Here is a tiny trained network, its code and every weight. The questions are about switching its units off for an input and a target symbol, where a switched-off unit gives its printed mean instead of its output.

import numpy as np


def w(rows, s, z=0):
    codes = np.array(rows[::2]) - 128.0
    scale = np.full(codes.shape[1], s)
    scale[-1] = z or s
    return codes * scale


def f(y):
    return y / 2 * (1 + np.tanh(0.7978845608 * (y + 0.044715 * y**3)))


def softmax(a):
    e = np.exp(a - a.max(-1, keepdims=True))
    return e / e.sum(-1, keepdims=True)


def log_softmax(a):
    a = a - a.max(-1, keepdims=True)
    return a - np.log(np.exp(a).sum(-1, keepdims=True))


def net(x, mask):
    ids = ['ΓΛΣΩαδζηθμξπτψ'.index(c) for c in x.split()]
    T = len(ids)
    res = E[ids] + P[:T]
    u = 0
    for l in range(2):
        q, k, v = (res @ M[l].T for M in (Q, K, V))
        z = softmax(np.where(np.tri(T) > 0, q @ k.T / 3**0.5, -1e9)) @ v
        res = res + np.where(mask[u], z, O[l][:, -1]) @ O[l][:, :-1]
        u += 1
        y = f(res @ A[l][:, :-1].T + A[l][:, -1])
        res = res + np.where(mask[u : u + 12], y, B[l][:, -1]) @ B[l][:, :-1]
        u += 12
    return log_softmax(res[-1] @ U[:, :-1].T + U[:, -1])


Q, K, V, O, A, B = {}, {}, {}, {}, {}, {}
E = w([
[65,97,160,215,56,16,91,228,53],'Γ',
[44,86,129,126,171,31,89,225,45],'Λ',
[72,187,6,112,77,25,227,135,73],'Σ',
[128,40,198,222,72,110,124,112,83],'Ω',
[134,130,246,229,59,51,112,184,199],'α',
[94,150,92,254,59,102,120,203,115],'δ',
[11,138,164,200,68,115,138,249,169],'ζ',
[141,104,45,170,101,105,59,183,44],'η',
[2,152,48,134,56,143,184,87,82],'θ',
[20,122,228,55,129,142,152,92,215],'μ',
[171,138,160,106,94,147,133,230,82],'ξ',
[166,53,99,131,224,129,111,86,144],'π',
[138,132,198,150,173,33,69,143,110],'τ',
[117,163,146,195,200,64,81,119,96],'ψ',
],0.0091)
P = w([
[114,14,9,254,84,121,10,104,130],'0',
[94,36,32,206,114,106,53,113,132],'1',
[94,62,53,183,130,117,98,120,125],'2',
[89,82,72,151,147,114,118,114,118],'3',
[95,105,96,137,144,119,125,96,105],'4',
[89,126,102,119,147,122,133,80,94],'5',
[91,163,111,98,146,122,123,65,96],'6',
[85,190,108,89,143,119,133,54,107],'7',
[89,192,121,67,133,115,125,40,81],'8',
],0.0047)
Q[0] = w([
[2,130,181,172,114,65,114,127,121],'L0H0',
[159,157,125,85,77,151,101,88,91],'L0H0',
[76,136,152,125,79,87,75,143,72],'L0H0',
],0.016)
K[0] = w([
[47,229,113,75,35,46,182,9,115],'L0H0',
[192,123,137,115,137,172,154,175,99],'L0H0',
[134,195,128,78,29,121,77,164,116],'L0H0',
],0.011)
V[0] = w([
[29,165,154,178,82,37,103,59,159],'L0H0',
[150,206,243,148,68,159,86,253,77],'L0H0',
[158,121,113,120,161,126,127,113,134],'L0H0',
],0.0072)
O[0] = w([
[57,152,98,178,25,126,17,167,113,254],'L0H0',
[142,104,96,229,236,133,204,216,254,124],'L0H0',
[141,159,153,125,133,130,132,113,104,88],'L0H0',
],0.0037,0.0029)
A[0] = w([
[133,173,127,174,116,143,154,137,197,102],'L0N0',
[146,91,90,164,191,138,129,89,190,4],'L0N1',
[153,113,122,124,111,140,101,112,113,78],'L0N2',
[152,153,139,102,128,133,139,69,114,50],'L0N3',
[164,123,148,129,128,127,143,127,112,247],'L0N4',
[186,124,163,138,140,97,102,154,174,70],'L0N5',
[136,74,151,152,124,123,178,101,121,97],'L0N6',
[128,103,154,105,135,137,114,131,164,4],'L0N7',
[124,158,144,127,122,152,154,187,129,127],'L0N8',
[152,152,154,115,184,139,254,149,161,94],'L0N9',
[180,150,162,112,147,155,116,106,95,58],'L0N10',
[173,123,144,115,104,150,134,105,147,39],'L0N11',
],0.02,0.0023)
B[0] = w([
[119,32,149,183,134,42,192,59,102,143],'L0N0',
[111,117,92,168,62,132,98,215,172,145],'L0N1',
[115,133,99,139,128,127,146,200,184,147],'L0N2',
[77,116,126,56,206,86,113,104,95,121],'L0N3',
[100,74,110,118,127,98,74,134,121,176],'L0N4',
[159,127,215,68,17,156,102,143,57,175],'L0N5',
[87,105,94,142,146,29,73,61,190,119],'L0N6',
[134,95,137,134,91,189,169,120,151,87],'L0N7',
[113,50,71,110,92,72,56,164,157,254],'L0N8',
[146,99,177,100,233,138,167,5,37,236],'L0N9',
[159,73,133,162,123,109,176,97,116,120],'L0N10',
[120,167,124,151,139,112,139,106,70,87],'L0N11',
],0.013,0.0026)
Q[1] = w([
[179,128,138,157,158,71,110,176,116],'L1H0',
[162,171,160,72,127,165,252,111,241],'L1H0',
[146,144,194,120,152,235,179,130,222],'L1H0',
],0.029)
K[1] = w([
[130,112,193,114,70,94,190,178,149],'L1H0',
[232,6,116,242,168,71,52,173,140],'L1H0',
[175,17,135,232,186,169,109,180,125],'L1H0',
],0.019)
V[1] = w([
[25,76,194,123,145,250,126,119,174],'L1H0',
[88,135,99,99,57,150,166,99,110],'L1H0',
[129,144,58,128,82,142,150,75,88],'L1H0',
],0.011)
O[1] = w([
[110,91,72,129,54,154,2,38,63,78],'L1H0',
[135,137,130,81,55,60,125,120,175,254],'L1H0',
[142,185,148,66,101,59,164,131,174,227],'L1H0',
],0.0073,0.0053)
A[1] = w([
[160,69,127,50,162,145,142,103,122,77],'L1N0',
[158,122,158,93,193,134,133,56,117,47],'L1N1',
[145,157,109,105,90,155,145,106,135,56],'L1N2',
[109,171,174,166,165,137,97,156,89,70],'L1N3',
[168,114,135,152,140,143,63,159,207,160],'L1N4',
[109,125,163,110,130,138,175,139,168,177],'L1N5',
[167,107,94,127,152,144,143,192,64,145],'L1N6',
[117,105,100,155,115,126,147,174,171,49],'L1N7',
[135,127,6,113,183,190,168,109,172,118],'L1N8',
[114,130,200,98,154,181,154,20,171,4],'L1N9',
[128,210,157,154,167,163,117,74,131,41],'L1N10',
[170,180,56,214,147,128,167,130,83,88],'L1N11',
],0.015,0.004)
B[1] = w([
[102,149,130,94,181,170,139,59,193,255],'L1N0',
[166,219,149,179,70,154,180,179,52,215],'L1N1',
[141,111,142,156,157,96,117,156,154,162],'L1N2',
[66,160,221,137,138,90,45,135,132,191],'L1N3',
[134,169,159,203,104,178,150,159,157,216],'L1N4',
[140,124,118,162,155,137,46,90,25,207],'L1N5',
[184,60,99,75,153,101,108,189,109,248],'L1N6',
[100,171,122,121,129,107,192,124,59,203],'L1N7',
[11,157,101,62,143,127,98,158,79,140],'L1N8',
[126,72,72,153,57,100,87,161,154,161],'L1N9',
[197,133,124,114,176,141,139,71,115,143],'L1N10',
[210,148,7,146,128,96,107,90,183,175],'L1N11',
],0.015,0.0065)
U = w([
[130,111,108,189,67,46,90,183,124,253],'Γ',
[107,45,146,67,213,49,88,67,161,211],'Λ',
[189,194,174,72,166,96,151,69,55,135],'Σ',
[115,91,170,218,139,150,190,89,202,129],'Ω',
[174,28,195,162,111,90,168,70,130,68],'α',
[181,85,74,158,127,90,169,76,152,54],'δ',
[99,55,136,162,162,77,190,85,121,68],'ζ',
[168,154,39,72,117,125,105,148,137,3],'η',
[148,161,146,33,32,66,181,117,253,142],'θ',
[127,63,78,130,59,201,60,57,94,101],'μ',
[234,45,148,84,133,176,165,160,124,147],'ξ',
[50,126,101,110,158,164,142,129,140,92],'π',
[115,122,251,113,127,156,83,153,150,53],'τ',
[196,166,119,167,190,129,86,118,209,78],'ψ',
],0.0039,0.0075)

Each question gives the input, a string of symbols that net reads in full, and the target symbol t.
The units are the heads (3 rows each of Q, K, V and O) and the neurons (one row each of A and B). Each row of codes is followed by its name. A weight is (code - 128) times the scale printed after its matrix; where a second scale follows, it is the last column's (O, A, B and U).
mask holds one flag per unit, layer by layer, with each layer's heads first. A switched-off unit (its flag False) gives its mean, the last column of its rows in O or B, instead of its output. The means were averaged over made-up inputs and are rounded, as every weight is.
A unit's drop is (log p(t) with every unit on - log p(t) with that unit switched off) / (log p(t) with every unit on - log p(t) with every unit switched off).
The circuit of an input: a set's keep is (log p(t) with only the set's units on - log p(t) with every unit switched off) / (log p(t) with every unit on - log p(t) with every unit switched off). Starting from the 12 units with the biggest drops (on a tie, the unit counted first), units are removed one at a time, each time the one whose removal leaves the highest keep (on an exact tie, the one counted first), for as long as the keep stays at least 0.8.
units of the circuit, in order: the units of the circuit, biggest drop first
most important unit: the unit with the biggest drop
k most important neurons: the k neurons with the biggest drops, biggest first
k most important neurons of layer l: the k neurons of layer l with the biggest drops, biggest first
input ψ ξ ξ τ τ ψ ξ θ, target θ: units of the circuit, in order -> [L1H0; L0H0]
input ξ μ η, target μ: units of the circuit, in order -> [L1H0]
input θ Γ θ ξ ξ ζ Σ θ Λ, target θ: units of the circuit, in order -> [L1H0; L1N5]
input π ξ ξ θ ξ, target Σ: units of the circuit, in order -> [L0H0; L0N9]
input Σ τ τ, target Σ: units of the circuit, in order -> [L1H0; L1N5]
input ξ ψ ψ Σ, target Σ: units of the circuit, in order -> [L1H0; L1N5]
input ξ τ ψ ψ Γ ξ, target Λ: 3 most important neurons of layer 1 -> [L1N0; L1N4; L1N6]
input ξ ξ μ Σ Λ ξ, target Σ: 2 most important neurons -> [L1N1; L0N9]
input ψ τ ξ ψ ξ, target Λ: units of the circuit, in order -> [L0H0; L0N8; L0N9; L1N1]
input Σ ξ α θ τ Σ ξ Ω δ, target Σ: 3 most important neurons -> [L1N5; L1N7; L1N9]
input θ ψ ξ τ ψ ζ, target θ: units of the circuit, in order -> [L1H0; L0H0]
input θ ξ ψ ψ δ ξ ξ Ω, target θ: 2 most important neurons -> [L1N5; L0N6]
input θ Σ ψ ψ τ ξ ξ ψ, target Σ: 2 most important neurons -> [L1N5; L0N8]
input Σ ξ ψ, target Σ: 2 most important neurons -> [L1N5; L1N9]
input ξ ψ ζ ξ τ μ, target μ: 4 most important neurons -> [L1N5; L1N9; L0N7; L0N8]
input ψ Σ ζ, target Σ: most important unit -> L1H0
input ζ ξ ψ Ω ψ π ξ, target ξ: 2 most important neurons -> [L1N6; L1N3]
input α τ π, target π: units of the circuit, in order -> [L1N8; L1H0]
input η Σ ξ ξ α, target Σ: 2 most important neurons of layer 1 -> [L1N5; L1N9]
input ξ ξ ψ τ ξ θ δ, target θ: units of the circuit, in order -> [L1H0; L1N5]
input τ τ τ ξ ξ τ ψ, target ψ: 2 most important neurons of layer 1 -> [L1N11; L1N10]
input π Ω α ξ τ ξ Ω α, target α: 2 most important neurons -> [L0N0; L0N5]
input ξ ζ ξ ξ Ω, target Ω: 2 most important neurons of layer 0 -> [L0N6; L0N8]
input Λ ξ η τ Λ Ω, target Ω: most important unit -> L0N6
input δ Λ δ Σ θ ξ ξ μ, target Γ: 2 most important neurons -> [L1N9; L0N8]
